Each row has a class, written after it.
[-160   13   82  171  -65  -34 -304   90  186   31   -9   37 -113 -118
  251 -286 -190  146  -12 -138    9    2   92  270 -101 -128   41  150
  113  199  198    9   43   62  108  -83  -97   18]	lubab
[ 109  -71  266 -158  -50  245   -7   93  139   71 -296  416  143   54
 -335 -459 -152  -25  292  155   33 -261  116 -413   79  496 -293  184
 -150  217  -92 -222  -55 -160   33  -36  385  175]	vub
[  97   66 -160 -184  209 -144   48  117  -71   70   42   40 -202  -74
  -63 -103  108  -26  -32  248  -96   84   25  335  -47  -48   64  -15
  168  -53  -52  -84 -167   81   12 -124   27   -1]	Voteb
[ -89   75   96  129  -63  -56 -296  129  199  186  -72    1 -121 -182
  245 -111 -242  167   67  -69  -93  -95  154  351 -152 -108   -4   75
   31  205  366   16   59  179  110 -242 -258   48]	Duv
[-206  149  150  256   -9  -91 -400  115  176  222  -31   36 -154 -178
  235 -158 -236  230  -49 -126    5   27   27  429  -42 -104   75   37
  146  127  349    6   62   59  139 -187 -268   44]	lubab
[ 156  115 -141 -105   24  -34 -105  145  -33   95   -2   77 -110  -95
  -93  -43  -83   15   86   35 -105  -35   66  155  -35  106   43   -5
  -11   79   26 -105 -220  132  -57  -78    1  -39]	Duv
[-217  207  176  210  -13  -14 -481   38  178  212 -103   70 -112 -153
  156 -256 -192  124  -68 -175   95  -77  -19  413  -20   -4   37  168
  146  203  230   17  127   69  225 -134  -49   25]	duz
[ 146   11 -237 -101    1 -138  -95  -59  -65  121  -64  -61  -60   88
  -64  332  -45  115  104  -59 -102  -19   21  181   20   25  322  -26
   -3   28 -144  -25 -108   88 -162    1   73 -120]	Seso
[-215   25   64  206   16  -98 -304   51  232  130 -140  -26 -150 -154
  350 -200 -205  119  -84 -196  -97  -64  259  471 -210 -199  -39  207
   70  233  231  -16   88  177  190 -243 -139    3]	vub
[   2 -359  -88  -61 -291   60  133 -366  210  116  342 -211  274 -170
  520  -36   92  239  103 -203  -16 -138  -12 -362 -244 -394  155  -68
  -78  -38  211  157 -230  214    5  -82 -130  544]	vub
[-103  128   77  200  -98  -41 -498   86  159  242 -230   68 -142  -83
   72 -312 -244  126   43 -164  -55  -90  106  318  -26  116  -66  160
    5  295  227   25   28   19  140 -176  -23  -47]	Kila
[  77   68  -64  -42   37 -101  176   19 -116  181  -12 -195   71 -202
    9  106   14   94  -39  -19   42  120    2  194 -104 -100  282 -127
   95 -213  157  -58  -58  154 -144 -128  -19   68]	doku
[ 115  205 -201 -129   14 -105 -166    9 -114  167   49  -78 -240  -83
  -58  107  -85  171   69   82  -46  161 -112  306   44   13  262  -52
  176 -115  -36   -4 -168   98 -139  -74  -69  -60]	Seso
[ -90  -93  388 -220  218  163  564 -167   76   49  182 -208  383 -257
  264  224  329 -168  -53  210  191  -44  108  172 -256 -429  -16 -102
  102 -267  107   20  425  323  249 -270 -316  141]	lubab
[-243 -298   65   46 -136  213  192  132  303  -84  330  176   53 -311
  532 -367 -163   -7 -263 -108   70 -198  291 -140 -241 -549   49  244
  127  104  179   99  236   62    9 -262  -60  380]	Kila
[ 103  114   44   64  154   43  233   99 -128   62 -301  192   80  -68
 -203  114 -111  -81   32   28   35 -255  -14  -99   69  307  -76  -71
 -155  -53   -9 -229  -67    1   14 -123  238   15]	gor
[-218  236  290  256  -66   33 -298  -71  132  326 -104  -15  -28 -195
  183 -101 -303  181  -53 -181  114  -43   -2  351  -44  -33   -7   42
   44   46  412  -38  166  112  257 -221 -183   60]	bofa
[-213   19   40  166   -7  -41 -310  145  243  135  -23   95  -52 -216
  203 -298 -147   74  -48 -211   60 -108  144  206 -154 -168   49   88
  120  227  133   91  196   43  128 -161  -83  -42]	Kila
[  70   30  -29  -78   65 -126   61   58 -152  101 -101  -65  -91   42
  -77  247  -14   14   53   27 -106   30   50  231  -25    7   98  -22
   -3  -87   84  -56  -76  132 -137  -85  -13  -40]	Duv
[ -36   67  -20  -12  186  -16  135  217  -21  154   51  188 -117  -49
 -108  116 -123  -18  -65   79   11  -62  -94  205   29   77   57 -121
   84  -92   85 -116   55  102  143  -96 -179  -32]	Seso
[-107 -396  495  -36 -226   45  442   -5 -151  268  -98 -335  528 -439
  320  104    6   30   32  146  152 -151  -15  129  -53 -378   29  119
   61  -81  636   -8  -17  353   26 -437  306  534]	doku
[  71  -11    6 -153  230  -20  245  119 -106  -32 -116   80  117 -140
  -33   87   67 -155   21   81    3 -137   90   67 -145   -8   25  -45
   27  -55  -31 -112   32  157  -44  -31  136   56]	duz
[ -59  251  351   27 -223  117 -159 -333  269  409  -29   98 -130  -46
  385 -722  -30  119 -125 -199 -276  -14  316   36 -173   72 -266   95
 -133 -158  630  -85 -296  -96 -116 -228 -440  721]	Voteb
[-187  103  158  225  -81  -43 -319   35  127  165 -124  -13 -106 -263
  325 -154 -302  152    6 -129   50  -42   79  425  -99 -178   63  154
  164   87  269   14  109  150  179 -224 -120  -13]	Mon
[ 157    3  -98 -208   13  -51  134   62 -195  113 -124 -137  -28 -108
  -66  274  -66    4   88  157 -108    3  -30  339   49   15  152   34
   52  -76    7  -71 -122  264 -137 -143  141  -65]	Duv
[  -3  101    7  -78  125  -29   78   28  -84  179   28    5  -18 -181
   -4  -18   -1   -6  -32   43   61    1 -102  236  -22   40   20  -42
   93 -147  152  -92 -101  141  133 -106    8  145]	doku
[ 136   74    4  -79   50 -141  140   64 -147  140  -70  -23   71   31
 -172  129  -43   35   52   33  -71   11  -33   75   -7  139  244 -185
    2 -165  142 -118   12   -8 -176   59 -122   19]	Voteb
[ -94   83  111   62   32  -61 -206  113  119   78 -174   13 -105 -229
  222 -274 -134   36  105  -25   15  -81  163  324 -154  -71 -111  123
   89  171  148  -66   13  112  177 -220   29  -33]	Mon
[ -36 -139  278   60 -356  -64  380 -320   28  257   78 -157  473 -338
  448  233  -78  134  119 -205  177 -276  -63 -348 -164 -399  390  -62
   18 -384  539  170  108  193 -372 -222   36  641]	bofa
[  75  227 -188    9   90  -19  -59    6   -6   95   21  181 -112 -197
  -36  -49 -110  -27 -100  -29  -21  -63   75  173  -70   58   13    8
  -41  -13   62  -55 -111   40   25 -121   32   38]	vub
[-283 -126  254   25 -131  205  195 -157  108  -72  424   36  171 -246
  523  142   68 -232 -226 -256  128  -78   -8   23 -105 -280 -123   93
   30 -196  137  189   44  227  263   64 -158  206]	vub
[ -84  105  113  207    2  -91 -337  186  198  147 -171  136 -131  -57
  118 -249 -230  225  112  -75  -72  -96  125  171 -109   34   73  -18
   69  231  221  -62   50  -36   60  -83 -257  -26]	Mon
[   5  -13   87  -16  120   16  223  225 -237   24  -20  107   95 -144
 -203  254  -90  -31   75  109  129  -74 -244   46  122  189  146 -186
   89  -62   64  -64   86   65   78   12   89  -51]	lubab
[ 256 -323 -345  -20 -409  -91  148 -350  325    3    1  -63  148   11
  268 -528    3   70   -1  -16 -205  -77  543 -380 -351 -408  293  110
 -201  -89  138   74  149 -203 -350 -123 -116  164]	Mon
[  -6   69  -10  -21 -430 -200  122 -345  -15  344  205 -659  175 -190
  393  104  -16  121 -100 -177  134  191   74  188 -260 -394  175   10
  -26 -274  286   86   67  205   -9 -196 -110   -9]	Voteb
[  49  120  -65  -35   47 -139  -17   66    0  250   53  131 -180   -5
  -92  -88  -84   82 -104  -21 -181   66  131  185  -79   16  185 -100
   11 -137  307  -95 -164  -64 -149 -139 -291  152]	Kila
[-107   73   52  173  -39 -136 -460   97  238  113  -67   13 -210  -31
  200 -223 -178  222   64 -146  -88  -31  125  375  -80  -82   71  149
   94  271  170   60  -15   59   80 -130 -131  -12]	gor
[ -18 -282  579 -269   27  126  582  -50   58 -312  501 -376  326  -57
  452  508  111   28  271  243   44 -130    0  156 -304 -595  399  -95
  234 -100  258  182  526  645   32   18 -441  162]	bofa
[ 118   82 -147  -50   24  -58  -67   33 -114  190 -339  194  -45  -83
  -77  -53 -100  -70   88 -106 -138 -165  179   64  -18  258  -26  -20
 -113   54  -28 -143 -185  -89  -60  -71  143  -30]	Mon
[-129   -4   86  189   -5  -98 -262  109  247   75 -103   11 -138 -127
  230 -171 -242  156   -1 -146  -71  -46  170  368 -126 -130   38  136
   56  179  192    1   34  100  121 -247 -141  -32]	duz
[-175  104  197  153  -34  -18 -306  112  169  121  -16   14  -78 -151
  145 -105 -212  112  -19 -138   32  -33   43  385  -19  -75  -45  148
   51  226  282   26   37  113  172 -182  -66   17]	gor
[ 125  -36 -127 -122    4  -86  184   31 -140  106 -111  -87  171 -176
 -127   19  -19  -13   19   14   57   24    2   40  -46    6  195  -67
   26  -95  -41  -69  -39   22 -133  -60  212  -40]	Duv
[  57   68  -52 -157  120 -149  147   13  -77  125  246   79  -96  111
  -98  107  104  -49 -124   55 -152  175   83  173  -67  -70   97  -65
   30  -56  183  -84 -105  -18 -110   -7 -242  163]	duz
[ 232  293  -58 -179  205   39  223   22 -133   38  -75  232   11 -106
 -205  147 -102 -104  208  146   76 -213  -13 -144  -55  281  -82 -116
 -109  -90  -69 -255    3   76    2  -78  121   33]	Voteb
[-157  159  206  111   64   -8 -386  189  233   97   88  111 -153  -53
  109 -191 -188  150   60    7   18  -72  -12  374  -82  -18   37   99
  166  310  282  -34  162  146  272  -66 -272   33]	Mon
[-130   52  160  203  -68   11 -333   73  199  122 -109   78  -92 -102
  242 -284 -263  107    2 -125  -48 -107  131  288  -86  -61  -53  171
   47  199  222  -34   76   96  203 -152 -174   20]	roto
[ 386 -242 -252 -221    7  229  170  -62  374 -268  -10  185   66 -135
  298 -517   10  -70  298  157 -293 -402  450 -476 -276  -49 -342  165
 -304   -8 -210 -261 -315  229  -33 -198 -106  271]	duz
[ 168 -298  215 -259 -280 -101  396 -257  175 -136   76   51  166  227
  168 -620  131 -214   80  -58 -285  -51  585 -420 -332 -253 -290  284
 -319   47  324  -97 -319  -98 -461  -88  221  522]	Seso
[ -16 -481    5 -274 -125  114  564  -96   67   69   16 -253  406 -699
  428 -532  240 -307 -145    2   51 -147  378   63 -393 -628 -109  188
  -14 -261  254   82   30  308    4 -605  237  373]	roto
[-100 -432  164 -101  -89 -254  165  228  -73  142  406 -186  -10    0
  101 -162  325   -5 -140  -58 -153  375   59   14   11 -318  -90  -72
  134 -328  357  205 -551  -58 -230 -148 -164  533]	doku
[  49   -7   70 -228  222  -30  218  118 -129   94  143    8   61 -147
  -66  195   87 -138  -18  141  -55   18   36  268  -30  -60  -34  -77
   39  -82  143 -101  -65  200   58 -139  -46  131]	doku
[-131  -40  266  -58   46  -88 -130 -528  549  163  483  -72 -100  611
  272  -96  469  218 -209   90 -414   78  170   61 -140 -317  169   66
   62  129  268   84  -17   58    2  101 -666  612]	roto
[  76   51 -131   56 -109  -35  -98  -38 -203  140 -329  -67   77 -203
  -92  124 -166   49   84 -116   95  -42  -38  120   17  102  234   -2
  -11  -40   45   44    5   40 -126  -69  337 -132]	Kila
[ 160 -238 -283  -74 -160  111  -67 -293  352 -189  -70   25   26  436
 -246 -411  266  115   47    6 -101 -153  194 -899   -1  167 -225  199
 -391   96 -391  -10 -278 -295 -284   97  450  221]	Kila
[  30 -115  -38 -160  136  -89  186  127  -87   39   21   16  102 -108
   -1  -46   79  -47  -20   16  -18  -28   54  109 -119  -75  121  -26
  119  -15  -32  -43  -81   97  -50    3  110  132]	vub
[ 451 -150 -186 -389 -318   76  219 -135   44 -144   -7 -174  121  -81
  245  185 -120  -51  443   23 -361 -186  378 -323 -294  -24 -147  234
 -348   90  -50  -87 -382  377 -406 -196   -9  154]	Duv
[-208  196  307  153   16  -61 -277   -5  147  173  -94   45  -78 -126
  250 -243 -165   39  -19 -209    9  -65  162  445 -176  -63  -29  171
   82  182  392  -51  121  140  177 -142 -118  100]	bofa
[ 111  157 -201   14   75 -100 -107  -21  -60   52 -160   13  -70 -105
  -52  -25  -46  166   64   82   29  -36  -96   73  -31   23  226  -64
   76  -39  -97  -61 -152   34 -132   15  131  -85]	Seso
[ 136  114 -149 -123  168  -41   59   98 -116   -7   11  130  -92  -15
 -171  133  -71    8  118   89  -10    6  -52   97   11  103   93  -84
   25  -31  -96 -107  -35   61  -34   41   34  -83]	roto
[-184  207  257  168  -97  -61 -297   87   89  183    5   -8  -44 -162
  132 -177 -211   42  -23 -192  142   -6  -96  364   13   59   -2  104
   90  130  295   -4   73   15  228 -127  -34   -6]	roto
[-191  146  257  185   40   13 -277  135  197   68   39  115  -67  -14
  140 -154 -170   96   30 -118   96 -148  -30  217  -19   54  -50   88
   85  286  185  -29  192   68  272  -27 -110   35]	Duv
[  87  158 -114 -205   85  -80   26   36 -146   87   27    3  -35  -95
 -255    8   26  -29   51  106  105   18 -136  185  -12  101  176  -10
  114  -48  -60  -18   23   98  -37   18  231  -88]	vub
[  20  120  -42  -82  150   94 -168  266  -65   50  -25  137  -48 -144
 -223   48  -39  -23  114   85  146  -71 -205  132   36  262   45  -38
   84   74   19  -57   25  154  133   42  160  -38]	Mon
[  83  230 -180  -35  181  -81  -72  -26  -78  140 -173    3   51 -159
 -227   96  -26   87  114   51  171 -116 -192   62   15  207   93 -117
   -3  -16 -132 -153  -28  105   74  -19  305 -128]	lubab
[-111  118   40  163  -40  -33 -417  122  177  153  -73   37 -189  -47
  110  -78 -296  219   74 -127    2  -22   61  364   -8    0   46   80
   67  286  118   49  166   18  189 -128 -179 -165]	doku
[ 142  108  -52  -20  -48  -78   92 -101 -130  169 -201   22  129 -164
    5   62 -108  -28  145  -97   41 -162   18   15  -63  151  125  -54
  -70 -104   87 -109  -23   74  -58  -62  164   39]	Voteb
[-193   60  218  265 -108 -127 -343   95  152  196  -75   10  -97   -8
  137  -51 -266  259   -1 -171   -3   15   33  313  -17  -68  177   20
  116  237  336   89  146  -45   82  -96 -207    3]	duz
[  29  110  -82 -133   58  -42  -29  -13   55  175  306   47 -151  -37
  -67  113 -127   84 -105   80  -97  138  -15  337   21 -114  131  -26
   69  -60  155  -26  -73   95   46 -121 -242   86]	Mon
[-104   62  127  198 -156  -28 -254   -2  121  140  -79   18  -22 -217
  264 -168 -256   90   47 -194   36 -109   84  204  -94 -111   33  128
   34   85  273   25   78  120   81 -207  -83   35]	Voteb
[-149   94  176  130  -34   36 -276  111  191  160 -107  127 -104 -148
  148 -168 -271  117   85 -165   34 -168  132  288 -128  -42  -10  147
   40  200  268   22  210  147  147 -214 -165    5]	Duv
[  41   34  -96  -69   -2 -100  243   16 -163  183   43  -66   -1 -207
   42  193 -136   17  -31    6  -11   17  -30  238  -46  -76  218  -74
  103 -202  131  -52    9  167    6 -121  -90    8]	gor
[ 106  -70  -88 -121  110  -76  288   22  -62   79   72  -28  164 -119
  -81  142   57   15   41  148  115  -85  -82 -103  -82 -123  153 -149
   22 -189   14  -67   -6  121  -21  -70  116  106]	gor
[ -60   82   39  -22  247   78   82  112  -51  -14   48  234   32 -274
  -49   39  -41  -88 -103   41  145 -135  -72   80  -17   13   56  -60
  100  -97  -43  -86  -29   74  144  -74  143   61]	Duv
[-262   77  204  322   72  -20 -359  161  266   42    5  277 -137   -8
  126 -290 -215  146 -134 -178    5  -91   72  153  -63    3 -113  136
   20  326  280  -59  -14  -61  228  -44 -127  134]	duz
[ 197  -17  -67 -286  106 -114  116  125  -53  -22   72   10  -26  152
 -358  156   76   68  252  276  -34    7 -135   32   73  131  270 -109
   98   69 -132  -29   54   45 -136   83   77 -113]	duz
[  63 -401  303 -445 -139  111  494   -2  -37 -231  181 -236  369 -164
  141  114   67 -118  265  140  136    8  127    1 -181 -370   77  129
   80    2   31  232  278  157  -88 -121  133  143]	vub
[ 118  218  -73  -88  219  -65   86  135 -125  120   29  243   -8 -155
 -186   93  -42  -85   68   91   69  -72  -40   42  -89  170  123 -191
   38 -114   96  -97   84  -23   27  -30 -108   16]	Kila
[ 190  187 -265   26  -54 -169 -114 -162 -132  113 -330 -242    2 -136
    7  214  -97  151  141  -62    4    5  -47  140  -78   68  269    7
  -50 -162  -83  -89 -146  150 -223  -69  231 -170]	roto
[-123   -6   99  123 -125    1 -233  136   82  190  -63  -24   -9 -361
  304 -166 -290  103   59 -115   90  -84   14  362  -83 -150  131  137
  176   93  239   37  150  208  148 -253   -5   32]	roto
